Here is a tiny trained network, its code and every weight. The questions are about switching its units off for an input and a target symbol, where a switched-off unit gives its printed mean instead of its output.

import numpy as np


def w(rows, s, z=0):
    codes = np.array(rows[::2]) - 128.0
    scale = np.full(codes.shape[1], s)
    scale[-1] = z or s
    return codes * scale


def f(y):
    return y / 2 * (1 + np.tanh(0.7978845608 * (y + 0.044715 * y**3)))


def softmax(a):
    e = np.exp(a - a.max(-1, keepdims=True))
    return e / e.sum(-1, keepdims=True)


def log_softmax(a):
    a = a - a.max(-1, keepdims=True)
    return a - np.log(np.exp(a).sum(-1, keepdims=True))


def net(x, mask):
    ids = ['ΓΘΨαβελξφω'.index(c) for c in x.split()]
    T = len(ids)
    res = E[ids] + P[:T]
    r = res
    for j in range(2):
        rows = slice(2 * j, 2 * j + 2)
        q, k, v = (r @ M[0][rows].T for M in (Q, K, V))
        z = softmax(np.where(np.tri(T) > 0, q @ k.T / 2**0.5, -1e9)) @ v
        o = O[0][rows]
        res = res + np.where(mask[j], z, o[:, -1]) @ o[:, :-1]
    y = f(res @ A[0][:, :-1].T + A[0][:, -1])
    res = res + np.where(mask[2:6], y, B[0][:, -1]) @ B[0][:, :-1]
    return log_softmax(res[-1] @ U[:, :-1].T + U[:, -1])


Q, K, V, O, A, B = {}, {}, {}, {}, {}, {}
E = w([
[113,136,12,86,137,97],'Γ',
[200,138,226,87,187,111],'Θ',
[183,156,98,52,213,108],'Ψ',
[171,70,171,99,122,126],'α',
[125,168,179,83,145,129],'β',
[142,100,86,19,188,128],'ε',
[148,39,2,121,70,83],'λ',
[188,96,31,149,77,111],'ξ',
[147,40,138,52,129,150],'φ',
[92,108,150,74,95,159],'ω',
],0.0095)
P = w([
[175,153,117,113,94,200],'0',
[135,57,156,70,244,143],'1',
[115,135,172,89,65,21],'2',
[132,53,146,65,240,137],'3',
[134,171,143,173,120,172],'4',
[135,57,156,72,239,115],'5',
[1,129,41,40,164,167],'6',
],0.017)
Q[0] = w([
[95,98,125,80,145,85],'head 0',
[143,84,164,130,150,22],'head 0',
[131,78,152,139,149,3],'head 1',
[104,134,97,61,139,72],'head 1',
],0.018)
K[0] = w([
[144,170,102,186,141,241],'head 0',
[211,123,84,21,111,238],'head 0',
[208,118,102,30,118,249],'head 1',
[134,166,132,193,137,221],'head 1',
],0.011)
V[0] = w([
[201,46,239,109,173,150],'head 0',
[110,2,77,53,170,138],'head 0',
[48,107,178,135,30,195],'head 1',
[55,199,150,40,225,149],'head 1',
],0.013)
O[0] = w([
[21,228,116,162,152,91,253],'head 0',
[38,51,68,29,203,93,59],'head 0',
[115,18,248,237,88,60,171],'head 1',
[208,113,17,133,207,40,85],'head 1',
],0.014,0.0037)
A[0] = w([
[79,94,162,98,132,19,182],'neuron 0',
[166,130,84,111,254,95,146],'neuron 1',
[193,196,125,204,49,97,121],'neuron 2',
[85,5,126,155,229,127,9],'neuron 3',
],0.008,0.013)
B[0] = w([
[157,146,83,147,151,177,254],'neuron 0',
[105,95,119,160,52,86,248],'neuron 1',
[148,130,163,74,194,71,202],'neuron 2',
[182,249,168,111,122,110,173],'neuron 3',
],0.014,0.011)
U = w([
[164,102,174,62,105,44,97],'Γ',
[17,171,167,227,68,78,55],'Θ',
[28,50,110,76,166,47,168],'Ψ',
[70,91,83,155,255,177,253],'α',
[105,50,153,238,132,90,220],'β',
[148,198,97,115,32,102,55],'ε',
[175,119,77,62,179,192,195],'λ',
[42,58,175,73,147,94,207],'ξ',
[103,218,120,93,126,116,8],'φ',
[184,199,153,175,38,161,79],'ω',
],0.0082,0.0047)

Each question gives the input, a string of symbols that net reads in full, and the target symbol t.
The units are the heads (2 rows each of Q, K, V and O) and the neurons (one row each of A and B). Each row of codes is followed by its name. A weight is (code - 128) times the scale printed after its matrix; where a second scale follows, it is the last column's (O, A, B and U).
mask holds one flag per unit, heads first, then neurons. A switched-off unit (its flag False) gives its mean, the last column of its rows in O or B, instead of its output. The means were averaged over made-up inputs and are rounded, as every weight is.
A unit's drop is (log p(t) with every unit on - log p(t) with that unit switched off) / (log p(t) with every unit on - log p(t) with every unit switched off).
The circuit of an input: a set's keep is (log p(t) with only the set's units on - log p(t) with every unit switched off) / (log p(t) with every unit on - log p(t) with every unit switched off). Starting from all 6 units, units are removed one at a time, each time the one whose removal leaves the highest keep (on an exact tie, the one counted first), for as long as the keep stays at least 0.8.
units of the circuit, in order: the units of the circuit, biggest drop first
most important unit: the unit with the biggest drop
top k neurons: the k neurons with the biggest drops, biggest first
which heads matter: for each layer, one digit per head in row order, 1 if its drop is at least 0.15 and else 0, layers parted by /
input β φ α, target Γ: units of the circuit, in order -> neuron 2; head 0
input β Ψ Ψ, target Γ: units of the circuit, in order -> neuron 2; head 0
input λ ε Γ, target ξ: most important unit -> head 1
input Θ φ ξ β Θ ε ξ, target φ: units of the circuit, in order -> head 0; neuron 2; neuron 1
input ε β β Θ, target ε: top 2 neurons -> neuron 3; neuron 1
input Ψ Ψ β β λ Θ, target Ψ: units of the circuit, in order -> head 1; neuron 1; neuron 3
input β ξ Θ ε λ ω ξ, target ξ: units of the circuit, in order -> head 1; head 0; neuron 0
input ξ λ Ψ β Γ λ ξ, target λ: units of the circuit, in order -> head 0; neuron 1
input β α β β β ε Θ, target Γ: units of the circuit, in order -> head 0; neuron 2; head 1
input Γ ω ω Θ ε, target β: which heads matter -> 01
input β α β β ε Θ Θ, target Ψ: which heads matter -> 01
input Θ ω β Θ β, target Γ: units of the circuit, in order -> neuron 2; head 0; head 1
input Γ Θ Θ, target λ: units of the circuit, in order -> head 0; neuron 1; neuron 0
input ω Θ Γ β Γ, target λ: units of the circuit, in order -> head 0
input α ε α Ψ ε α, target α: which heads matter -> 11
input λ λ Θ β α Γ, target λ: which heads matter -> 11
input ω φ β β ξ Ψ, target ω: top 2 neurons -> neuron 3; neuron 0
input Ψ Θ α β φ, target Θ: which heads matter -> 11
input Θ ω Γ, target φ: which heads matter -> 10
input Ψ λ ε, target ε: which heads matter -> 01
